Below is a small trained network, with its code and all its weights. Each question gives an input and a class and asks what happens when units are switched off, that is, made to give their printed mean instead of their output.

import numpy as np


def w(rows, s, z=0):
    codes = np.array(rows[::2]) - 128.0
    scale = np.full(codes.shape[1], s)
    scale[-1] = z or s
    return codes * scale


def f(y):
    return y / 2 * (1 + np.tanh(0.7978845608 * (y + 0.044715 * y**3)))


def log_softmax(a):
    a = a - a.max(-1, keepdims=True)
    return a - np.log(np.exp(a).sum(-1, keepdims=True))


def net(x, mask):
    res = np.array(x, float).reshape(1, 8) / 4 @ E
    y = f(res @ A[0][:, :-1].T + A[0][:, -1])
    res = res + np.where(mask, y, B[0][:, -1]) @ B[0][:, :-1]
    return log_softmax(res[-1] @ U[:, :-1].T + U[:, -1])


A, B = {}, {}
E = w([
[128,128,128,128,128],'x0',
[128,128,128,128,128],'x1',
[236,42,170,62,120],'x2',
[147,195,139,55,233],'x3',
[157,145,10,62,66],'x4',
[128,128,129,128,129],'x5',
[163,214,181,108,39],'x6',
[23,92,162,37,102],'x7',
],0.011)
A[0] = w([
[48,59,148,106,48,71],'neuron 1',
[86,187,101,142,162,123],'neuron 2',
[151,162,43,74,107,52],'neuron 3',
[149,180,173,82,224,58],'neuron 4',
[77,126,159,80,120,107],'neuron 5',
[77,143,151,34,164,82],'neuron 6',
[166,95,109,219,83,60],'neuron 7',
[114,128,187,154,149,63],'neuron 8',
[65,103,159,78,115,63],'neuron 9',
[138,117,97,123,188,73],'neuron 10',
[137,131,48,89,85,24],'neuron 11',
[149,201,168,114,42,61],'neuron 12',
[76,155,106,166,142,51],'neuron 13',
[180,159,102,193,150,76],'neuron 14',
[92,118,231,143,186,103],'neuron 15',
[73,188,102,157,139,51],'neuron 16',
[110,123,54,58,84,141],'neuron 17',
[197,70,176,104,120,53],'neuron 18',
[122,159,242,165,123,130],'neuron 19',
[68,112,156,65,107,101],'neuron 20',
[244,56,162,53,159,101],'neuron 21',
[178,170,108,129,179,72],'neuron 22',
[75,132,103,193,72,120],'neuron 23',
[100,65,141,173,47,7],'neuron 24',
[80,159,114,185,115,104],'neuron 25',
[152,191,137,56,206,2],'neuron 26',
[83,189,104,139,156,84],'neuron 27',
[116,116,184,159,151,81],'neuron 28',
[113,123,178,159,145,21],'neuron 29',
[199,142,121,192,140,95],'neuron 30',
[183,183,104,183,150,91],'neuron 31',
[68,117,172,91,118,79],'neuron 32',
[189,56,172,87,85,108],'neuron 33',
[154,206,149,97,39,90],'neuron 34',
[103,206,117,90,198,76],'neuron 35',
[170,101,157,108,116,26],'neuron 36',
[118,87,170,171,156,56],'neuron 37',
[204,132,119,205,137,105],'neuron 38',
[107,39,69,166,160,43],'neuron 39',
[99,56,135,183,43,52],'neuron 40',
[110,62,30,104,211,88],'neuron 41',
[63,219,113,163,113,98],'neuron 42',
[146,134,21,76,110,92],'neuron 43',
[116,94,253,198,160,97],'neuron 44',
[165,202,182,92,94,65],'neuron 45',
],0.013,0.0078)
B[0] = w([
[198,193,114,73,211,210],'neuron 1',
[141,45,122,87,85,191],'neuron 2',
[135,168,73,213,49,189],'neuron 3',
[184,173,178,126,47,207],'neuron 4',
[169,166,80,100,223,181],'neuron 5',
[205,184,127,86,187,207],'neuron 6',
[226,208,178,70,145,209],'neuron 7',
[137,142,99,178,107,169],'neuron 8',
[132,130,103,117,206,182],'neuron 9',
[118,134,172,129,144,159],'neuron 10',
[133,124,68,211,97,177],'neuron 11',
[60,87,203,171,198,199],'neuron 12',
[97,74,118,101,131,168],'neuron 13',
[119,163,79,101,213,194],'neuron 14',
[120,156,82,201,94,232],'neuron 15',
[101,59,107,77,96,181],'neuron 16',
[128,171,76,200,102,217],'neuron 17',
[93,58,98,79,104,190],'neuron 18',
[85,143,88,203,119,234],'neuron 19',
[128,146,73,107,229,197],'neuron 20',
[84,43,98,66,64,249],'neuron 21',
[188,175,133,89,177,167],'neuron 22',
[140,72,152,68,64,208],'neuron 23',
[208,188,193,93,81,186],'neuron 24',
[110,79,114,80,90,191],'neuron 25',
[194,193,202,93,39,191],'neuron 26',
[124,53,123,73,76,179],'neuron 27',
[122,142,101,172,91,174],'neuron 28',
[131,153,96,182,97,153],'neuron 29',
[154,146,82,84,230,201],'neuron 30',
[142,166,100,98,219,198],'neuron 31',
[139,160,97,115,196,179],'neuron 32',
[94,49,102,86,85,219],'neuron 33',
[28,113,205,191,190,208],'neuron 34',
[177,129,175,92,66,194],'neuron 35',
[97,83,123,101,128,147],'neuron 36',
[123,134,129,157,103,171],'neuron 37',
[130,155,91,99,198,216],'neuron 38',
[60,111,226,179,190,197],'neuron 39',
[229,188,206,93,73,210],'neuron 40',
[17,113,254,189,186,228],'neuron 41',
[105,36,110,80,113,216],'neuron 42',
[136,173,73,217,53,212],'neuron 43',
[104,132,70,204,58,255],'neuron 44',
[79,95,205,161,185,187],'neuron 45',
],0.0099,0.013)
U = w([
[122,171,8,222,61,142],'0',
[99,27,72,2,73,96],'1',
[210,209,200,45,76,247],'2',
[152,199,37,45,235,86],'3',
[41,106,247,182,183,51],'4',
],0.0098,0.012)

Each question gives the input, the list of numbers given to net, and the class t.
The units are the neurons (one row each of A and B). Each row of codes is followed by its name. A weight is (code - 128) times the scale printed after its matrix; where a second scale follows, it is the last column's (A, B and U).
mask holds one flag per neuron, in row order. A switched-off neuron (its flag False) gives its mean, the last column of its row in B, instead of its output. The means were averaged over made-up inputs and are rounded, as every weight is.
A unit's drop is (log p(t) with every unit on - log p(t) with that unit switched off) / (log p(t) with every unit on - log p(t) with every unit switched off).
unit that matters most: the unit with the biggest drop
k most important neurons: the k neurons with the biggest drops, biggest first
drop of u: that unit's drop, to one decimal
input [5,-5,8,-3,8,-6,-8,-1], class 0: unit that matters most : neuron 43
input [-3,2,4,2,6,4,-3,7], class 3: 2 most important neurons : (neuron 6; neuron 20)
input [4,5,-6,1,-6,4,7,-5], class 4: 2 most important neurons : (neuron 12; neuron 45)
input [-4,5,-7,-8,3,4,-1,-2], class 2: 3 most important neurons : (neuron 40; neuron 7; neuron 24)
input [5,-7,-2,6,5,-1,7,0], class 4: 3 most important neurons : (neuron 34; neuron 12; neuron 45)
input [-5,-5,-7,8,-2,8,0,8], class 2: 2 most important neurons : (neuron 35; neuron 26)
input [5,2,1,-5,-5,-1,-4,3], class 0: 2 most important neurons : (neuron 44; neuron 15)
input [2,-4,4,-6,7,7,-7,5], class 0: 2 most important neurons : (neuron 43; neuron 17)
input [-8,3,-1,0,2,1,5,-5], class 3: 2 most important neurons : (neuron 41; neuron 31)
input [-3,-8,7,2,-5,-4,-3,-8], class 3: 2 most important neurons : (neuron 30; neuron 38)
input [-3,-3,0,3,-2,0,7,-7], class 3: 3 most important neurons : (neuron 30; neuron 31; neuron 41)
input [5,0,-1,-8,-1,0,-7,7], class 2: 3 most important neurons : (neuron 40; neuron 24; neuron 1)
input [1,4,2,-6,7,3,5,3], class 0: 2 most important neurons : (neuron 17; neuron 11)
input [8,1,0,-8,-8,-5,-8,5], class 0: unit that matters most : neuron 44
input [2,5,3,4,6,-4,8,0], class 4: 3 most important neurons : (neuron 34; neuron 12; neuron 45)
input [-2,3,-4,-7,5,2,1,-8], class 3: drop of neuron 14 : 0.2
input [-4,-4,5,8,5,-7,-7,-6], class 2: drop of neuron 26 : 0.3
input [-4,-8,2,-3,7,-8,8,3], class 4: drop of neuron 45 : 0.5
